Rows lie near named flat spaces through zero. A row that begins with a name and a colon came from that space; any other row is followed by the name of its block's space that it lies nearest.
q489_q614: [  30   26  119   20 -124   48 -205   93    1 -263   69   16 -107 -152
 -103 -112   40  160   22    1 -186  176  230   63  227   41 -113  -26]
q64_q356: [ 106  -19  226 -184   29  -45  107  100   56 -139   -7  -30  -85  -48
  -71  -90  164    2   20   30 -244   14  154   54   32   56 -173  -32]
q489_q614: [ -89   65 -269  198  -99   -9  -14   74  173   24  -76   62 -105  -50
  250  116  -55 -188 -147   34  -10 -105  -30  -62 -113  -18   37  -81]
q803_q925: [ 323 -233  -84  -81    6   38 -191  370 -104 -192   37   94 -299 -205
   -7   -5 -192 -204 -185  267 -270   -9  126   20   86 -216   17  -33]
q64_q356: [-198  235   95 -225  313  -46  352  -42  -13  198   20  -57  -99  100
  131  100 -163   26 -101 -134  214 -454 -577  -71  -22  191  189   78]
q294_q384: [  11  -98    0  121  -59    6  -14  -61  -26  -43  -34   28   81   20
 -115  -67  -12  -87  -25  -15  -35  102  185   44 -156 -129  -39  -65]
q489_q614: [ -76  -55  108  119    9  -19   25 -338 -176  106    3  -75  125   29
 -157 -173    3   71   74  -22   70  113   -4   -3 -109  -30   27  -24]
q803_q925: [-153  245 -181  511 -225  187 -196  168  108 -206  -38   35 -282 -202
  142   -8  -78    5 -169 -273   34 -253  305  207  -91   84   27 -103]
q294_q384: [-354  165 -270  508 -531  218 -397   79   15 -411 -223   46   -7 -138
  170 -189  120  115  -34 -344    2  195  570   33   72   95 -196 -211]
q767_q947: [ -87  162  156   29   48  117  340   -3  199 -164  252  156  100  233
   79  223   96  432 -106 -211  241 -328 -160  -27  450  287 -108  254]
q803_q925: [-285  201 -100  252  -32   26  130  -97  154   68  -43  -33 -160    6
  225  109  -58 -179 -187 -170  168 -369  -38   31 -238   74   61  -30]
q767_q947: [ 474 -500  180 -506  203 -149   70   92 -199   96  123    3  122   -3
 -212  -29   18 -115   75  574 -301  300 -154 -107  144 -274  -39   73]
q803_q925: [   4    2   16  357 -366  180 -271  186  169 -292   43   24 -129 -197
   19 -116  190   54  -18  -18 -236  153  636  218   34   43 -227  -62]
q64_q356: [ 219 -136  -48  106 -149   17 -191  152  101 -121    6   62  -58 -107
  -60  -42   77  -88   19  142 -251  230  371   79  -34 -115 -116  -52]
q64_q356: [-181 -182  288 -249  -43  -82   20 -279 -158   43   67 -177  253    2
 -139 -134  165   40  137  223  -47  305  -46  -59   96  -57 -113    2]
q294_q384: [  -4  128   -1    0   29   78 -255   70   -9  -42  127   10 -185  -52
  -43   77 -190   87    5  -89  124  -47    6   60  142   32  127  125]
q767_q947: [ 251 -292 -216  170 -153 -108   73  217  256   22  -48   41 -154 -218
  237  113  142 -493 -211  499 -424   -5  205   24 -264 -249 -123 -178]
q803_q925: [ 352   41  241  -23  175   89  -35  138   11  -48  202   45  -82   36
 -330   38  -36  215  110 -159   29 -101  204  280   51   25   38  185]
q489_q614: [ 381 -169 -135   52 -142   95 -255  329  217  -97   52  174 -140   -7
   24   42   38 -108   13  169 -250  230  465   42   14  -79 -126   86]
q489_q614: [ 586 -188 -148  165   39  -17 -188  246  116   86   24   65 -165  -94
 -153  133   -5 -277   49  143 -167    9  413  254 -309 -269   54   17]
q64_q356: [-299   34  -73  164 -158  -34  143 -265 -246 -245 -299   47   15  -41
  133 -416   34  124 -138 -142 -156  116  -84 -324   84  131 -162 -297]
q767_q947: [-275  155  334 -463  219    0    8  -51 -146   39  165 -159   70   75
 -154   78 -133  178   99 -117  271  -94 -362   33  230   95  131  179]
q489_q614: [ 115 -253  -49  -10 -143  -31 -236   38  -76  -14  -72  -50  -69 -151
  -22 -139   27 -274   13  285 -261  295  282   -8 -149 -212  -73 -108]
q294_q384: [ 152   36 -176  134  -29    8   56   96  208    9 -105  135  -55  116
  101   61   52 -108  -28 -112  -39  -49  200  -23 -170   27  -64   -3]
q64_q356: [ -24 -115   28  -65 -132  -10  -90   97   39 -107  -13    9   81  -75
  -25  -87   65  -45   13  170 -217  277  128  -16   40  -70 -114  -87]
q767_q947: [ 403 -324  103 -209  162  -98  232  260    1   18   61    6 -228 -156
   19   31   14 -330 -189  456 -386 -174  -35   46 -105 -198  -51  -39]
q64_q356: [  89  -56  -15    7   89   -5   60 -220 -246  170  -30  -24   41   41
    9 -172   -1  193   96   43   57   37 -230 -149   93  100   69   35]
q64_q356: [-466  123  -40  -45  -16    1  183 -262 -168  -19  -90   28  247  142
  136 -134  -89  259  -57 -141  200   48 -478 -317  234  179   28  -61]
q803_q925: [-285  307  123   98   -2    0  186 -273  157  119  -14  -92  281  212
  -38   74  234  257  205 -398  319  -94  -19   97  -67  247  -36   66]
q489_q614: [ 659 -284 -348  185  117 -195    4 -132  -73  250 -147  144  -59   -3
  -22  -40    5 -173   66  280 -215  167   -1 -175 -209 -212   74  -82]
q489_q614: [ -74  104 -194  379 -245   14 -219  108   81 -112 -201 -104 -367 -334
  197  -86   68 -329 -123  -35 -208 -131  394  160 -326  -48  -45 -257]
q767_q947: [  93 -256  144 -172  -68  -43  -79  -42 -203  -77  -45  -44   44 -109
 -114 -305   82    0   68  279 -329  384   99 -101   76  -78 -140 -104]
q767_q947: [  87   18 -107  142 -105  216 -253  223  114   87  136   29   72   71
    0  173   -5   84  122  -81  218    5  252  215    6   12   71  203]
q767_q947: [ 313 -338   85 -545  509 -227   -1 -196 -485  483   96 -158   84   32
 -303   72 -370 -235  121  405  164   41 -652 -100 -119 -378  416  123]
q767_q947: [ 221 -209  -98 -319  144 -124   65  170 -172    6 -264   38 -142   -5
   28 -154 -115 -368  -84  149 -265   54  -52 -186 -223 -178  -10 -157]
q767_q947: [ -91   82   57  163 -165   16   49 -149  205 -137  128   75  211   86
    2   79  233  327   71  -70   46  139  100  -25  298  153 -173   70]
q803_q925: [ 149   -8  -11   81   -4   90 -117  123    6 -201   87  164  -81   31
 -128   11 -146  114  -72 -107   -4   25  165   29  142  -37   -6   68]
q294_q384: [  18 -196   24   17  -52  -86  151 -242 -159   86 -162  -45  184   22
  -18 -271  172  -29   70  147 -175  239    7 -144 -132  -32 -122 -151]
q803_q925: [ 273   88  120    1  105   52 -112  253  219   32  166  -63 -384  -99
  -51  233   -5 -202  -14  -37   -6 -341  324  342 -177  -28   49  170]
q803_q925: [ 126  115  -35   28  -78   87 -306  310  175 -253   85   64 -271  -86
  -28  191  -59  -52  -41 -146    1  -90  373  178  104  -34  -27   91]
q294_q384: [-215   10  131 -453  269 -111  221 -154  -17  277  104  -76  183  226
   19  191 -133  -58   24   89  267  -87 -548 -162   38    3  153  171]
q64_q356: [  40 -100  135 -341  126 -169 -107   73 -138   92  -18 -266 -294 -298
    7   24  -35 -395  -22  323 -190  -98 -112   79 -144 -186   87  -88]
q294_q384: [-121  177  168 -448  248  -42  122  -69   87  148   99  -32  -38  260
   54  188  -63   57   72 -137  266 -171 -298 -132  142  185   64  271]
q767_q947: [-279  134 -135  213 -211  111 -218  223  180 -109  -19  -29 -129 -154
  138   96  -95 -220 -139  -73   15  -81  219  172 -174  -58   31  -91]
q64_q356: [-118  -43  -24    5   18  -55   52 -207  -44  187  -25  -77   73   42
   51   -1   -4 -112   15   78   91   10 -126  -68 -138  -40   57   -3]
q803_q925: [-238  -54  166   78 -198   87  -69  -82 -198 -242  -35  -63  105 -110
  -98 -291   77  159   -7  -36 -110  202  170   20  119   23 -149 -132]
q294_q384: [-268  -30 -391  638 -574  104 -283  138  155 -299 -311   29  -24 -252
  234 -143  148 -343 -175  -60 -236  188  672  102 -356 -165 -211 -399]
q803_q925: [-226  318  -59  442 -215  166 -100   44  224 -177  -12   32  -44  -15
   35   43   70  141  -22 -427  152 -157  362  230  -83  162  -54  -28]
q489_q614: [  -3 -116  199 -491  243  -21  -68 -113 -263  107  175  -58  152  189
 -209  107 -189  105  119   49  297   71 -313 -102  261  -86  145  261]
q803_q925: [ 238 -216 -184  380 -426  177 -260  230  175 -355   15  248   47  -56
   39 -121  194  127  -31  118 -325  413  655    1  203  -36 -312  -47]
q767_q947: [-159  108  -53   22  -92   33 -124  100  246   61  122  -55   66    1
   88  293   42  -66   35    3  172  -50   45  139    2  -12   44   99]
q803_q925: [ 315 -312 -152  -35   41   30  -83  244 -250  -84  -90  148   65  -36
 -161 -139 -215 -111  -77  163 -180  191   30  -37  -58 -282   59 -114]
q294_q384: [ 161   81 -368  523 -279  199 -345  144  104 -190  -81  201  -89   10
   70   19   -6  109    2 -286   84   61  516   71   13   23  -42    5]
q64_q356: [ 230  -77  186 -287  296  -48  -30  -74   35  450  332 -164   47   93
 -155  342  -42  -44  210  225  286 -131 -229  189  -31  -88  245  359]
q294_q384: [-336  260 -131  -38  -67  122 -383   51    1   16   -8  -40    8   71
   28  120 -223   36   92 -305  369   46   -1   26   34   49  177  106]
q64_q356: [  53  100 -104 -121  139 -155  256  160   69    9 -314  -21 -213  -40
  152  -20   25 -360 -120 -107 -182 -285  -63  -37 -367   -9  -19 -226]
q489_q614: [-212  123  -54   73  -96   73  -98   33  120  -13   44   -4  -31    6
  114   89  -45   -8  -39  -72  114  -42   25   19   22   62   23   46]
q294_q384: [ 250 -205 -137  150   60  -39  269 -220  -65   68   -9  244  123  181
   44 -139  -24  172  -81  152  -99  125 -200 -320  126   32  -49   14]
q767_q947: [ 533 -441   58 -172  131 -209   29  -31 -102  225   43  -95  -94 -174
 -104  -24  113 -334   54  601 -371  153   28   11 -175 -302  -10  -38]
q294_q384: [ 139  -49   66 -269  284  -15  -15   48 -173  209  187  -80  -71    4
  -74  208 -219   -8   16  123  232 -236 -380   52  108  -86  264  204]
q64_q356: [ -71   36  -24   37 -153   91 -263  262   35 -155   28  -77 -265 -247
  114   29  -27 -134  -86   72 -108  -70  207  141   40  -26  -13  -38]
q489_q614: [ -57    4   61   11 -135   77   19   72  138 -193   70  123  229  119
  -58    5  118  240   41  -76  -23  204  145  -13  228   79 -167   44]
q64_q356: [   9   11  -69 -128   94  -94   58  -83   -7  178  -66  -53    2   55
   93   69   15 -101   51   44   71  -49 -181  -99  -71    7   63   19]
q489_q614: [ 147  -90  -75  125 -180   -3  -47  113   64 -212 -108   96  -51 -100
   44 -156  154    5  -27   79 -322  201  286  -49   49    2 -203 -147]
q767_q947: [  80  -55   -3  151   17   53  -83  -28 -141   42   40   -6  -22  -80
 -119  -99 -116   40   -2   27   -3   22   13   87  -65  -70  100  -21]
q803_q925: [  68  270 -128  121  154   35    7  -16   55   95   -5   54    2  171
  -50  220  -93  147   83 -420  388 -294  -72   99  -44   95  178  133]
q294_q384: [-117  102  -21  132 -188   23 -218  -55  217  -34   40  -26  -25  -19
   42   65  110  -21   78  -47   10  152  294   59  -16   42  -82   36]
q489_q614: [  76 -213  119 -317  193 -101  104   49 -227   36    3  -67  -99  -87
  -66  -51 -167 -238 -126  267 -131  -69 -251  -62  -51 -194   78  -50]
q294_q384: [-274  174   12 -247   98   37 -137 -162 -142  182  -62  -51  306  273
 -130  -28 -134  194  263 -311  392  210 -217  -95   14   96  156  121]
q489_q614: [   6  105   -2  124 -110  213 -238  199  202 -113  151   87 -135   85
   -4  150  -65   31  -15 -204  156  -76  398  174   34   52  -23  211]
[ -69   26  -76  -18   49 -260  118 -303   23  249 -177 -174  -69 -101
  151  -10  137 -282   40  160  -93  -24 -192 -124 -275  -32   28 -169]
q767_q947
[-130   51   48  -69    9    5  -49  -64  -27   11   55  -47  134   57
  -68   88  -14   78   68  -80  180   21  -68   29   78   -8   45   61]
q489_q614
[  72  -30   15  -81   89  -17  -16   50  -41   43    2  -30 -163  -37
    3   24  -94 -157  -56   46  -14 -119  -13   22  -95  -63   61   20]
q294_q384
[  26  100 -156  154  -30   15   24   -1  187   70   24   98  102  106
   75  143   36  104   41  -85  113   -5  -30  -16   27   75   25   57]
q489_q614
[-251  195 -151  289 -338   97 -354  177   59 -285 -156  -36 -284 -328
  186 -196    9  -40  -83  -91 -235  108  318   56    3   94  -87 -241]
q294_q384
[ 211 -130   96  105  -66  126 -142  157   31  -46  159   29  138   -4
 -243   33   48   95  104   25  -11  137  330  267   -9 -113  -28   91]
q64_q356
[ -67 -251 -105  187 -268   36 -238  -81 -242 -129 -113   -4  250 -119
 -119 -261   23    6   44  146 -143  461  211  -40   -6 -206  -77 -206]
q64_q356
[-159  199  -11 -122   79 -138   98 -186   26  -14 -161  -32  -41   99
   58   21   33  -35   23 -236  101  -87 -117 -151  -37   97  -19  -51]
q767_q947
[ -69 -100   40 -205  112  -85  -52 -215 -332  153  -72 -106  119   -6
 -109 -180 -120   14  105  103   43  196 -297 -149    0  -74  126  -52]
q803_q925
[-133   93  159 -183   60   35   59  -28   20   31  119  -18  151  105
  -43   26   19  248   99  -51  115   48 -192  -21  214  151    7  126]
q489_q614
[ 116  111  329  -33  135   92   67 -114  209  -42  428   84  158  276
 -303  314   49  406  124 -226  351 -118  107  201  318  109  -17  416]
q64_q356
[ 162  -15  199 -278  140  -61  134  148  166  -68  163   77   35   59
 -120  109   31  103   18  105 -136   45  -90   15  190   29  -65  103]
q803_q925
[-103  258  414 -559  304  -30 -145 -139   28  266  285 -209  195  229
 -332  241  -15  295  427 -214  440   66 -229  167  187  151  183  394]
q294_q384
[ 114   41  -23  225    6   88  176 -118   31  -67   67  188  170  217
  -59    1   57  367   15 -221  150  -43   15  -54  194  148  -61  112]
q803_q925
[ 208 -151 -164  166  -79  -29 -114  -42 -156   30 -170   -4  -75 -115
   13 -191   43 -113   31  103 -176  140  169  -45 -152  -98  -20 -145]
q64_q356
[  59   69   67 -108   80   38 -175  161   12    6  113  -71 -155  -71
  -78  156 -101  -60   27  -40  102 -141   52  182    6  -50  112  111]
q489_q614
[ -86   95  -86   21   12   90  -25  111   79   23   63   58   82  109
   37  172  -99   62  -14 -137  226 -107  -73   43   48   27   90  105]
q767_q947
[-400  194   13  -44  -66  -56  -12 -296  -60   37  -80 -120  156   50
   86  -39   80  158  109 -160  201   78 -211 -145  121  159    2  -34]
q803_q925
[-110   83   73  -86  -20   25 -102   40  -42 -106   21  -63  -20  -33
  -38   42    1   53   29 -111   90  -39   36   60  109   20   -2   25]
q489_q614

Each name stands for a flat space through zero: a line, a plane or more. A row that begins with a name and a colon came from that space; any other row is followed by the name of the space it lies nearest, among the names in its block.
q660q378: [-241   34 -197   21   80 -235  217  521 -364 -543  -12  191  233  280
 -238  493   19  -22  145  182 -304  380 -218  275 -342  112  461 -236]
q415q859: [ 239 -244  -73   59   63  368  -25  -26  313  125   76   89 -168 -187
  -43 -210  332 -190  178  -78  191  125  251  198 -152  -72 -313  259]
q415q859: [ -12  179 -180  -21 -215   59 -105   -4 -122    5 -138  190  170 -104
  145   32   57 -111   46    5  -85  286 -113   77 -193  -18   57  128]
q542q783: [ -77  -89   57  134   -6  -92  100  104   75   11 -196  105   82   36
  117  -24  143   60 -135  117 -118   57 -178   28  -29  -26  181   56]
q542q783: [ 125   14   -8  155   84  -34  222    7  170 -219  -63   28   78   67
  -75  -39 -105  -37  -69   32  136  -41  160 -127  -76 -131  -85  209]
q295q585: [  95  124   45 -202 -113  140 -268 -343 -244  310  216 -265  -85    5
  -71  -93 -270    6  -35 -272  282 -351  122 -248   15   65 -339   38]
q415q859: [  75 -111  352  -43   94 -212   78 -161   42  157  139 -308 -251  175
  -32  -54 -361  240 -262 -157  240 -532   77 -481  329   14  -97 -198]
q542q783: [   6 -100  119  250   16 -128  136  -69  -48  109 -223    4   83  157
  210  -68 -123   98 -382  -50   -7 -195  103 -203  -23  -31   66   84]
q660q378: [ -82 -235  287  280  146 -196  415  399  175 -201  -40  159 -107   85
  135  -63  365   76  -12   59 -399  145 -215  148    7 -109  380 -193]
q660q378: [-106 -121  -76  117  -87  -30 -164 -181 -103   58 -144  -55   43  159
  134   -6 -358   74 -149 -103  -12  -55  189   34   96  -34  124  -90]
q542q783: [ -71  -39   10  137   45 -173  171   28   67 -249  -88  -38   87  236
 -101   52 -246   87 -107   84   49  -95   -9  -52   27  -95  119   27]
q542q783: [ -54   59  116    4   24 -174  125  101  -38  -97   -4   23   27   65
    2   63   47   79  -46   41 -110   -8 -175  -27   43   18  142 -114]
q415q859: [ -12   55  137  -78  -48   -8   12  -66  -31   29  172 -157 -209   20
  -27 -123 -211   29  104 -138   16 -126   23  -21  165  -31 -146 -185]
q542q783: [-254  188   66  145  -68 -294  301  245 -197 -182  -96   21   91  159
  157   83 -128   62 -136  163 -355  -16 -298 -145  -28  -58  321 -110]
q660q378: [ 104  101   -4 -172   39  110  -49  -66   20  -88  218 -113  -85  -52
 -254  -36  -87  -61  234  -86  184  -34   99   53   20    8 -276  -10]
q660q378: [ -44 -290  304   49  256  -53   10  -90  112  182   72 -211 -125  133
 -121 -125  153  210 -151  -22   46 -391    3   96  248   94  -37 -142]
q542q783: [-150 -125   63  -70   18  -78   14  336 -213  -48   21   28 -154    5
   33  144  -78   35  149  -33 -262  240  -48  111   18  118  214 -423]
q415q859: [   3   39   29 -178   38  -38  -18  102  -73  -42  137  -61 -113  -33
 -120  118  -76   16  126   -9   28   22  -20  -55   64   93  -33 -194]
q415q859: [ -59 -138  320  -63  281 -263  152   25  -28 -206  390 -191 -162  332
 -339  144  163  232   32  -99  -40 -334 -136  220  247  107  148 -435]
q295q585: [ -51   97   14  -63  -51 -142  162  223  -93  -90   23  -22  -61   31
   -1  138 -187    7  -12   93  -21    5 -149 -316  -51    0   82  -63]
q660q378: [-181   64  -55   12   62 -159  -91   55 -295 -261 -217  -50  340  180
 -168  167 -397  114  -41   31  -74   76   43   68  -41   68  208 -114]
q295q585: [ 175 -343  135  -28  148  123 -144 -168  301  222   68  -47 -136  -28
 -102 -101  289   86  -48  -84  264 -166   85   71  126   41 -117   57]
q415q859: [-117   18  271  106  107 -153  297  185   35 -141  120 -163 -178   53
   20 -142 -153   73   45    9 -239 -161  -51 -141  186 -115   85 -215]
q415q859: [ 331 -295  284   39  145  235   -5 -186  448  367   -2  -51 -297 -244
   65 -404  241    9  -47 -167  297 -165  286  -44  188  -24 -456  136]
q295q585: [ 205   44  262 -250  -49   19 -132 -221  -88   89  272 -201 -173   59
 -242 -103 -206   89  102 -369  350 -221   17 -120   78   41 -326 -132]
q542q783: [ 203 -149  119  -40  230   83  -42 -141  207   41   11 -130  -59  -56
 -197 -101  -82   55  -22  -73  310 -174  332  -56  150   47 -302   43]
q542q783: [-107  135 -210   66 -170  -64   20   48 -193  -27  -50   78   77   54
  211  162 -142  -74 -100   61 -151   72  -38 -178 -132  -44  214   37]
q415q859: [ 225 -132  -59  -23   62  296 -327 -428  405  360 -122   18   72 -273
   34 -252  347  -24  -80   18  312 -106  190  108  138    4 -303  381]
q660q378: [  -3   69 -198   79 -195    9  -38   -1  -93  135 -217  174  141  -46
  277   89   14  -79 -199   75  -29  125  -59 -200 -206  -16  118  220]
q660q378: [ -39  169 -327  353 -105   43  350  335  119 -414 -291  392  232 -124
  270   -5   91 -291  103  233 -366  563   67  120 -352 -264  222  305]
q295q585: [-193 -175   87   81   67 -212   29   57  114   44  -60  -89  -62  100
  131   81  -54  182 -189  173 -161 -181 -144 -190  275  -24  376 -168]
q295q585: [ -51  129 -103 -115  142   39   26  123  -50 -225   39 -107   79  -46
 -288   76 -196  -53  196  144   50   39  105   32  -16   51 -145    3]
q295q585: [ 292   87    4   -5 -179  237   24 -172  147   63  108  -26  -93  -97
  -31 -266 -125 -166   92 -223  354  -51  117 -272 -212 -214 -399  385]
q295q585: [  22  121  -26 -260 -143   16 -141  -75  -72  107   78 -175 -117  -33
 -118   34 -392   17   57  -18  282 -121  -56 -323   61   37 -217   -4]
q660q378: [ -47  189 -290  -91  -18  113 -115 -167 -134 -215  207 -136  137  138
 -314  117 -214 -111  168   26  166 -106  106  111 -126  -33 -138  156]
q295q585: [  57 -117 -214   91   71  169 -158 -132  279  102 -152  167   56 -219
  176  -33  300  -89   -8  128  -56  181  236  251  106    1   22  126]
q415q859: [  73 -166  347 -128  -27   96 -158 -177   34  385  104 -260 -303  -58
   -2 -312 -164  131   -3 -263  194 -288   27 -145  231   29 -295 -143]
q542q783: [-354   87 -223  -63  -93 -375  -22  188 -476 -118  -17   32  191  355
   37  593 -135  137 -245  224 -235  -44 -364 -141  -91  188  598 -259]
q660q378: [ 173 -283  565  114  203   -7   87 -225  414  353   21 -274 -294  -85
   93 -488   28  223 -218 -170  165 -511  120 -308  432 -103 -236  -10]
q660q378: [  23  234 -352  -21  -19  149 -108   33  -21 -198 -266  155  328 -226
  -38   62 -139 -187  140  175   11  374  216   91 -176   -5 -103  258]
q295q585: [ 144  249   21  -81  -12  174 -158 -333  148  222 -192 -143  127 -300
   18 -326 -230  -35  -61   29  268 -167  215 -226  151  -28 -491  336]
q542q783: [ -32  381 -222   90 -156  -47  191  147 -128 -159   22  170   60 -171
  336  103  -17 -214   35   97 -351  224   22 -241 -127 -130  183   58]
q660q378: [  -8 -199   -3   99   80   84  -78    4  101   10 -132  124  126    0
  -31  -54  317   16   13   18  -52  143  -25  354  -73   21   89   71]
q415q859: [  39  -29  178   11   24  -50  128   87   -4 -103  -24    3  -45   65
 -107  -96  -66   44   63 -100   37   54  -29  120  -19   -1 -113  -92]
q415q859: [-326  232 -193   77  -90 -333  212  261 -346 -335  -87   21  181  269
   56  359 -369   31 -118  238 -298   49 -201 -162  -89   -1  421 -155]
q660q378: [  10  218 -165    5 -209   29  -23  -12  -35   23 -104  156  106 -139
  217   10   31 -119   -7   55  -85  191  -97 -106 -123  -70   51  167]
q295q585: [ -93 -233  249   19   83  -34  -77  -54  -11  197   29 -292 -138  101
  -26 -142 -269  183 -120  -87   50 -354   21 -260  200  -18   42 -122]
q295q585: [-115  -47  254 -227   55 -236  -96   24 -273  107  193 -213  -68  208
 -182  199  -58  251  -97  -78   37 -307 -306 -172  134  198  168 -336]
q542q783: [ -33 -285  -53 -151  177   75 -241  -92  155   30  117 -123  -83   70
 -302  109   77  100  110   62  199  -95   61  269  188  128  -17 -129]
q415q859: [ -25 -119 -374  113   98  157 -129  -13   83  -38 -192  234  291  -28
  -26  174  406 -116  -41  238  -21  224   97  389 -216   81  110  277]
q542q783: [  41 -181  167  113   87   13  174  178   80 -108  -12   33 -121   37
  -42 -124   15    4   95 -101  -55  113   79  150  -34  -51  -32 -109]
q542q783: [ 180  132    0 -313  -44  149 -267 -350   41  225  191 -299 -111 -101
 -231  -79 -344   12   38 -107  513 -354  142 -372  144   41 -473  149]
q660q378: [ 124  159   29  -95  -15    4   61  -41  103   33   55  -66  -65 -133
   -6  -45 -106  -35   -6   35  158 -107   25 -334   56  -39 -191  119]
q415q859: [ 112  135 -162  155 -203  210   15   16  100   46 -230  269  131 -280
  312 -207  162 -229   57   -6 -120  370   55   18 -251 -173  -58  346]
q295q585: [  82  171  -18  -31 -120  -72   70  -76  172 -171   47   34  -24  -28
   12  -28 -135  -27   73   -5   79   48  -56 -132   86 -156  -11   57]
q542q783: [ -60 -108 -132 -123  276  -44 -128  -26   26 -129   91  -69  117  107
 -336  290  149   86   18  186  104 -103   59  228  105  195   78  -90]
q295q585: [ -81  -16   51  -99  -92  -12 -160  -46 -181  237  -82  -60   -2   10
   54    1  -87   80  -94  -35   27  -63 -117  -46   18  120  -22  -76]
q660q378: [ -68  116  -49  -68  -51 -100   74   10 -152  -70  195  -95  -59  164
  -82  156 -122    5  -17   18   26 -168 -110 -135  -30   14   34  -61]
q415q859: [-116  202 -300  105  -45  -41  158  185  -51 -389  -52  170  223   47
  -31  180    3 -152  121  209 -197  275  -57  135 -220 -102  204  130]
q295q585: [  -8 -263  212  129  -22  -32    3  -48  165  298 -155  -55 -105   23
  198 -184   28  138 -255  -12   44 -201  -99 -229  108  -55   73   66]
[ 108 -120  343  -17  107   59  217   89  207  -56  287 -223 -375   -6
 -183 -297 -119   19  227 -179  100 -185   60  -88  145 -139 -269 -128]
q415q859
[ -27 -105  -65   34   45   96 -172  -37   54  162 -202  103  137 -137
  101  -30  247    4  -58   87  -73  123   18  178    1   78   65   82]
q660q378
[ -78  239   75  -71 -201 -133    6  -12 -313  148  -30  -99 -129  -38
  283  -12 -484   26 -105 -127 -128  -60   45 -353  128   30  -33 -249]
q660q378
[ 120   61  -84  -16   53  132   -9  -46  122 -118  -60   23   92 -100
 -154  -83  -52  -91  121   19  169  101  176   88  -67  -36 -244  187]
q660q378
[ -79  179  -45 -242  -67  -76  -60   96 -262 -196  191  -88   25  109
 -280  203 -209   11  207  -32   54   40 -187   -3  -82   72   18 -160]
q295q585
[  50 -429  322  -16  225   40 -193 -172  163  374 -124 -144  -91   31
  -95 -183  170  248 -194  -89  213 -272   67  165  251  183 -151 -103]
q542q783
[-235  199 -246   74  -90 -104  218  409 -143 -303 -110  224  214   10
   51  233  161 -128  100  330 -361  350 -350   76 -298  -40  356   84]
q542q783
[   9   10  237  -85 -159  -65  -31 -129 -205  173  184 -274 -222  165
    3 -115 -464  109  -77 -292  164 -344  -39 -399   70  -54 -117 -139]
q295q585
[ 129 -199  139  -12  -89  140 -289 -360  178  611 -102 -175 -234 -207
  355 -277 -185   89 -277 -157  210 -319  239 -453  310  -20 -183   65]
q295q585
